Below is a small trained network, with its code and all its weights. Each question gives an input and a class and asks what happens when units are switched off, that is, made to give their printed mean instead of their output.

import numpy as np


def w(rows, s, z=0):
    codes = np.array(rows[::2]) - 128.0
    scale = np.full(codes.shape[1], s)
    scale[-1] = z or s
    return codes * scale


def norm(h):
    return h / np.sqrt((h * h).mean(-1, keepdims=True) + 1e-5)


def f(y):
    return np.maximum(y, 0)


def log_softmax(a):
    a = a - a.max(-1, keepdims=True)
    return a - np.log(np.exp(a).sum(-1, keepdims=True))


def net(x, mask):
    res = np.array(x, float).reshape(1, 5) / 4 @ E
    u = 0
    for l in range(2):
        y = f(norm(res) @ A[l][:, :-1].T + A[l][:, -1])
        res = res + np.where(mask[u : u + 10], y, B[l][:, -1]) @ B[l][:, :-1]
        u += 10
    return log_softmax(norm(res)[-1] @ U[:, :-1].T + U[:, -1])


A, B = {}, {}
E = w([
[117,97,119,119,192,33,203,156,64,86],'x0',
[163,1,149,92,139,74,45,73,158,178],'x1',
[200,228,72,101,241,162,113,99,129,203],'x2',
[108,138,198,172,183,151,98,227,221,104],'x3',
[202,180,147,65,86,118,192,157,194,99],'x4',
],0.0054)
A[0] = w([
[115,94,196,130,2,191,110,137,135,196,90],'L0N0',
[115,109,96,94,179,65,167,162,72,49,112],'L0N1',
[43,55,88,170,179,195,143,111,124,181,96],'L0N2',
[173,68,170,134,176,56,101,142,120,145,117],'L0N3',
[165,168,127,139,73,218,84,133,117,133,141],'L0N4',
[132,179,114,103,192,143,107,101,162,193,9],'L0N5',
[163,38,110,109,156,96,85,107,167,81,3],'L0N6',
[85,61,104,186,175,176,89,140,51,172,28],'L0N7',
[110,73,142,121,92,65,108,125,140,92,179],'L0N8',
[181,126,176,39,66,155,178,142,147,137,45],'L0N9',
],0.007,0.0029)
B[0] = w([
[104,112,44,127,183,153,139,127,197,118,252],'L0N0',
[124,71,84,145,142,201,134,145,190,164,248],'L0N1',
[165,143,212,30,45,121,58,177,111,154,219],'L0N2',
[136,169,143,187,126,201,188,72,184,67,243],'L0N3',
[184,21,80,227,143,117,153,160,102,177,234],'L0N4',
[84,114,75,37,155,110,110,85,225,39,211],'L0N5',
[220,113,159,144,9,208,135,112,148,80,203],'L0N6',
[127,27,179,62,217,170,122,195,76,134,221],'L0N7',
[81,189,89,125,167,114,125,150,107,180,253],'L0N8',
[102,74,194,3,151,146,106,179,46,182,218],'L0N9',
],0.0064,0.0042)
A[1] = w([
[187,159,193,56,109,97,197,145,186,155,6],'L1N0',
[115,175,140,200,107,176,136,167,84,128,197],'L1N1',
[159,130,117,166,161,152,127,151,50,90,222],'L1N2',
[133,156,254,167,162,85,73,147,232,97,87],'L1N3',
[120,130,87,85,128,88,84,81,138,115,126],'L1N4',
[123,100,154,151,191,64,204,143,130,123,73],'L1N5',
[132,121,111,87,67,121,137,28,67,155,105],'L1N6',
[144,88,142,132,158,141,222,92,79,126,153],'L1N7',
[180,74,205,141,71,111,88,40,175,190,61],'L1N8',
[16,78,167,132,23,81,126,129,148,75,177],'L1N9',
],0.0085,0.002)
B[1] = w([
[139,76,218,116,139,159,11,141,51,151,214],'L1N0',
[223,145,143,115,111,65,158,93,42,51,198],'L1N1',
[180,173,226,112,28,155,105,129,196,103,192],'L1N2',
[11,152,38,167,75,25,156,145,12,155,253],'L1N3',
[87,177,129,195,175,94,159,144,188,149,168],'L1N4',
[171,21,78,187,98,140,94,56,170,188,181],'L1N5',
[2,130,80,160,143,70,162,245,71,112,207],'L1N6',
[118,161,134,205,82,144,50,152,182,124,216],'L1N7',
[215,229,203,179,45,136,204,131,115,36,217],'L1N8',
[180,226,124,53,217,132,101,60,197,190,244],'L1N9',
],0.0072,0.0051)
U = w([
[105,98,238,33,111,133,42,194,46,173,157],'0',
[166,229,184,175,53,119,152,105,121,39,152],'1',
[10,161,71,187,97,34,136,187,55,150,146],'2',
[154,72,95,223,111,174,119,133,206,187,141],'3',
[76,207,115,56,217,89,115,77,200,171,146],'4',
[96,76,134,90,111,136,130,111,131,58,104],'5',
[110,68,127,76,138,113,181,35,58,86,31],'6',
[68,74,164,81,155,126,225,39,76,79,2],'7',
],0.011,0.0085)

Each question gives the input, the list of numbers given to net, and the class t.
The units are the neurons (one row each of A and B). Each row of codes is followed by its name. A weight is (code - 128) times the scale printed after its matrix; where a second scale follows, it is the last column's (A, B and U).
mask holds one flag per neuron, layer by layer. A switched-off neuron (its flag False) gives its mean, the last column of its row in B, instead of its output. The means were averaged over made-up inputs and are rounded, as every weight is.
A unit's drop is (log p(t) with every unit on - log p(t) with that unit switched off) / (log p(t) with every unit on - log p(t) with every unit switched off).
The circuit of an input: a set's keep is (log p(t) with only the set's units on - log p(t) with every unit switched off) / (log p(t) with every unit on - log p(t) with every unit switched off). Starting from the 12 units with the biggest drops (on a tie, the unit counted first), units are removed one at a time, each time the one whose removal leaves the highest keep (on an exact tie, the one counted first), for as long as the keep stays at least 0.8.
units of the circuit, in order: the units of the circuit, biggest drop first
most important unit: the unit with the biggest drop
top k neurons: the k neurons with the biggest drops, biggest first
top k neurons in layer l: the k neurons of layer l with the biggest drops, biggest first
input [0,8,-5,-3,-3], class 1: units of the circuit, in order	L1N8
input [4,0,-2,3,-6], class 0: top 2 neurons in layer 0	L0N2; L0N7
input [-7,-1,-6,-4,0], class 3: top 2 neurons	L0N0; L0N4
input [-4,-4,-6,-5,2], class 4: top 2 neurons	L1N9; L1N3
input [0,7,-4,7,6], class 1: top 2 neurons	L0N6; L1N8
input [3,0,-5,-3,4], class 4: top 4 neurons	L1N9; L0N4; L0N2; L0N7
input [6,-1,5,0,5], class 3: top 2 neurons	L0N2; L1N5
input [4,7,0,7,4], class 1: units of the circuit, in order	L0N6; L1N8
input [8,-7,-1,4,-7], class 3: units of the circuit, in order	L1N5; L1N3
input [8,1,-1,-7,-6], class 3: units of the circuit, in order	L0N1; L1N3; L1N7
input [-5,-6,-8,6,-8], class 0: top 4 neurons in layer 0	L0N7; L0N2; L0N5; L0N3
input [-2,-8,-1,1,8], class 0: units of the circuit, in order	L1N0; L0N9
input [-5,2,8,8,1], class 2: top 2 neurons	L1N3; L1N9
input [7,8,0,-7,5], class 1: most important unit	L1N8
input [-6,7,3,3,3], class 1: top 2 neurons	L1N8; L0N1
input [2,0,-7,8,7], class 2: top 2 neurons	L1N3; L0N2
input [-8,-7,-5,-4,-7], class 3: top 3 neurons in layer 1	L1N8; L1N0; L1N3
input [-2,0,-6,6,-2], class 2: top 2 neurons	L1N3; L0N5
input [5,2,-8,7,-8], class 0: top 4 neurons	L0N7; L0N2; L1N9; L0N5
input [7,3,-6,3,3], class 3: most important unit	L1N5
input [1,-8,-6,-5,-5], class 1: top 2 neurons	L1N1; L0N5
input [8,8,6,-4,-1], class 1: units of the circuit, in order	L0N6; L1N8; L0N3
input [8,3,-6,2,6], class 3: top 2 neurons in layer 0	L0N2; L0N1
input [2,-5,-5,-6,-6], class 0: top 2 neurons	L0N7; L1N3
input [-5,1,-5,-1,2], class 3: top 3 neurons	L0N0; L0N4; L1N3
input [5,8,8,-6,-4], class 1: top 2 neurons in layer 1	L1N8; L1N3
input [-3,4,3,7,-2], class 2: units of the circuit, in order	L1N3
input [4,-4,1,6,4], class 2: top 2 neurons in layer 1	L1N3; L1N8
input [8,6,8,-1,-4], class 3: top 2 neurons in layer 1	L1N9; L1N7
